The rows lie along a hidden order. The number after each row says roughly how far along it the row is, from 0 to 15. A new part has a new order.
In the rows, zero is written as 100.
[100 116 100 114  96 115  95 101 108 104 122  98 131 115  99 116  89  99] -> 0
[ 98 111  85  78  94 115  96 104 106 104  88 100  87 107  97 105  89  92] -> 10
[101 124 126  78  97 119  94 104  99 102 114  96  89 118  73 108  87 107] -> 7
[101 111 141  76  97 111  96 103 108 102 115 102  93 121  96 106  91 112] -> 10
[100 109 104  71 101 100  97 109 110 100  96 105  84 135  99 105 100 107] -> 14
[ 96 109 143  83  92 120  96 105  89 103 135 100  86  98  67 105  89 102] -> 7
[105 106  83  69 101  98  97 101 112  99   0 108 100 138 100 104  97  98] -> 13
[107 121  50  58 110  86  96 107 120  97  47 106  88 163 104 109  99 109] -> 15
[101 120  95  83  97 134  94  94  89 104 141  98  93 108  90  99  88 100] -> 2
[101 108  85  75  98 108  97 102 110 101  42 103  95 125  99 104  93  95] -> 12
[100 127  94  80  96 136  93  96  90 105 135  94  89 100  86 101  84  98] -> 3
[ 99 114  95  78  95 116  95 103 107 104  51  99  87 112  98 106  90  94] -> 12
[101 125  96  84  99 120  93 101 109 102 117  95 122 116  99 109  86 100] -> 0
[ 96 124  73  85  92 128  93 105 106 107 136  93  83  98 107 108  85  90] -> 9
[ 97 122 115  87  92 134  92 102  84 108 152  92  82  84  67 100  84  96] -> 5
[ 96 117 113  85  91 128  96 106 104 107  41  94  82  92  96 107  84  94] -> 14
[102 114 139  76  98 108  95 103 109 101 108 101  94 125  91 106  91 113] -> 10
[101 121  92 102  98 115  93 102 111 103 119  97 131 119  99 115  88 100] -> 0
[101 120 102  79 100 106  93 103 108 100 123  96 105 110  97 108  85  98] -> 1
[ 97 134  74  83  94 133  90 106 108 109 104  88  80 100  96 111  81  91] -> 10

New part:
[100 101  99 112 113 101 104  98  96 100  95 100 102 101 101 102 102  96
  99 104  91  98 102  98 100  97 101  98  98 101 102 103 104  99  96 107
  99 101 100 101  97 105 111  99  99 104 100  95 101 100] -> 0
[ 99 102 103  51  87  83  97 104 101 100 125  90  97  90  98  94  97 102
  93  97  94  97  81 101 101  83  99 100 102 103  86  96  66 102 130  85
  94  93  98  95  94  89  77 105 103 103 106 119 106 100] -> 8
[ 99 104 104  57  96  82  94 104  98 100 120  90 100  92  99  99 100 100
  96 103 113 102  88 104  99  80 101  99 101 100  88  89  69 102 123  87
  95  90  96  98  95  93  84 105 102 100 105 119 103  98] -> 7
[101 105 101 117 116  94 102 100  91 101 102  94 106  99 112  98 107  90
 108 109  97 101  91  96 102  88 104 103  95 103 101 112  98  97 102 102
  95  96 100 101  92 103 109 100  98 109 100 109 105 103] -> 1
[ 99 103 104  64 109  76  96 102  98 100 106  83 102  93 103  99  99  99
  99 104 113 103  91 101  98  84 101 100  98 100  93  90  76 100 122  96
  94  79  95  99  93  96  87 104 102 101 105 123 105  96] -> 6
[100 104  92 171  87 124 119  97  86 102 126 120 105 102 108  90 107  84
 110 103  38  92  76  87 115 101 102 103 108 110  98 136 124  98  91 102
  96 138 114  98  89  99 120  96  96 125  91  70 108 113] -> 13
[101 104 100  82 116 101  95 102  93 101  96  98 105 100 103 105 105  93
 103 108 127 109 101 104  99  93 103 101 108  93 100  90 104  98  99 101
  99  97  95 103  97 108  97 102  98  95 101 103  97  99] -> 3
[101 104  91 176 134 116 114  91  84 100  78 111 110 108 116 103 114  77
 108 116  68  96 108  90 107 102 105  98  99 102 113 125 142  95  69 131
 101 119 102 109  89 122 145  92  94 117  90  85 101 106] -> 15

[ 84  94  93  95  75  92 103 102 100 100  99 112  93  99 100 108 101 114
  99] -> 3
[116  94  98 106  48 107  93 101 105 107  96 107 104  95 111 117 102  94
  96] -> 0
[ 80 105  99  89 114  87 103  99  96  91 106 101  93 109  66  86 109 100
 102] -> 9
[112 107 102  99  51  74  92  87  91  97 107 113 103  82 108 106 108 101
 100] -> 3
[ 78  96  97  90  74 103 103 112 114  97  98 107  84 115  89  96  87  95
  99] -> 4
[ 97  92 100  89  79 111 101 104  99  97  91 101 101 103 107 111  92  92
  90] -> 5
[ 86 105  95  89 105  89 109 103  99 101 103 100  91  93  97  86  87 119
 107] -> 13
[105 109 100 103 118  85 101  93 100  97 112 101 100 105  89  88 119 105
 107] -> 7
[121 101 105 106  64 102  89  97 100  99 100 104 113  97 105 112 109  74
  94] -> 1
[105 106  95  94  63 103 106 108 102 107  91  95  97  88 124  98  80 123
 107] -> 15
[ 95 110  96  93  91  80 104 105 111 104 108 103  94  91 103  87  95 125
 110] -> 13
[ 87 106  94  90  90 131 104  98  84  95  91 100  92  87 104  98  92 128
 100] -> 14
[ 94 104 102  97  83  82  98  94  90  88 106 111 102 101  91 101 112  85
  95] -> 3
[ 84 101  96  97 122 106 107 101  96  98  91  96  96 100 107 105  94  92
  95] -> 8
[ 96 100  98 102 106  81 100  88  84  96 104 108 105  91  93 104 114 110
  98] -> 4
[107  93 101  92  40 119  97 104 111  99  91 103 102 106 106 111  93  80
  91] -> 2
[ 87 101  94  93 116  95 110 100  95 102  99  96  87 102  99  93  88 120
 106] -> 13
[ 83  85  96  91 104  91 106 102 102  98 101 104  92 100  97  91  93 113
 101] -> 8
[106  94 102 100  62  97  95  93  91  98  95 107 116  83 106 120 107  95
  94] -> 0
[107 107 102 109 136  80  97  95 105  98 118 102 107 105  85  89 126  91
 104] -> 3
[ 73 101  96  83  99  83 105 105  97  89 107 111  88 107  86  95 104 107
 100] -> 6
[110  92 104  87  12 130 102 103 107 103  77  94 105  90 127 119  63  95
  88] -> 10
[111 108 102 100 108  78 101  87  79  92 103 103 112  88  98 100 111  98
  97] -> 12
[ 95 109 100  96 118  96 105 102 101 101  99  93  86 111  95  84  98 104
 107] -> 13
